data =
[[145 114 145 120 113]
 [149 105 101 135 120]
 [145 136 102 121 139]
 [132 110 106 133 145]]
Counting starts at 0.
Which number is the top-left entry?
A: 145
The entry in row 1 and column 0 -> 149
The entry directly above 136 is 105
The entry directly below the smallest entry -> 102
The entry directly above the smallest entry is 145
The entry directly above 135 -> 120
Which number is the top-right entry?
A: 113
The entry in the bottom-left corner -> 132

Questions about the grid below. Indices start at 0.
1) Read off the bottom-left entry.
2) Read off the entry in row 0 and column 0.
3) Read off the entry in the bottom-right corner.
4) Read off the entry just right of the smallest entry.
5) Read off the entry at row 0, column 1.
6) Read off the minimum.
7) Read off the maximum.
8) Read off the entry directly above 106.
[[131 121 144 119 125 127]
 [132 116 117 132 126 147]
 [136 143 106 118 126 125]
 [132 123 143 131 127 130]
 [121 120 139 154 123 149]
 [112 124 157 130 119 120]
 [135 131 151 130 128 150]
 [112 116 114 139 128 124]
 [121 105 145 140 134 148]]
1) 121
2) 131
3) 148
4) 145
5) 121
6) 105
7) 157
8) 117

Read these off the table that follows.
1) Report the bottom-right entry.
2) Report the entry just right of the smallest entry.
3) Report the smallest entry.
4) Report the 4th entry, reading row by row.
5) Report the entry just left of the smallest entry.
6) Report the 2nd smallest entry.
7) Report the top-right entry.
8) Report the 3rd entry in reading order.
[[141 114 142 120 136 131 142 120 122 114 115]
 [120 135 122 131 125 127 119 134 130 136 136]
 [140 113 144 119 137 131 140 122 121 113 115]
 [140 111 146 118 138 132 140 123 120 112 115]
 [112 148 107 140 116 124 112 135 137 147 145]
 [112 151 103 142 113 123 113 134 139 149 146]
 [115 144 112 137 119 125 116 134 135 143 141]
 [139 115 141 121 135 131 140 122 123 115 116]
 [144 106 151 115 142 133 143 122 118 108 111]
 [138 116 140 121 135 130 138 123 123 117 118]
 [115 146 108 139 117 124 116 133 137 145 142]]
1) 142
2) 142
3) 103
4) 120
5) 151
6) 106
7) 115
8) 142

a =
[[106 136 146 107 137 125 117 125 146 133 144 125 118 131]
 [145 131 124 104 136 129 142 138 137 109 129 147 122 124]]
Counting starts at 0.
Read off the entry in row 0 and column 0.
106
The entry in the bottom-right corner is 124
The entry in the top-right corner: 131
Read off the entry at row 1, column 0.
145
Read off the entry in row 0 and column 1.
136
The entry just left of the smallest entry: 124
Read off the entry at row 0, column 2.
146
Read off the bottom entry of the column that holds the largest entry.
147
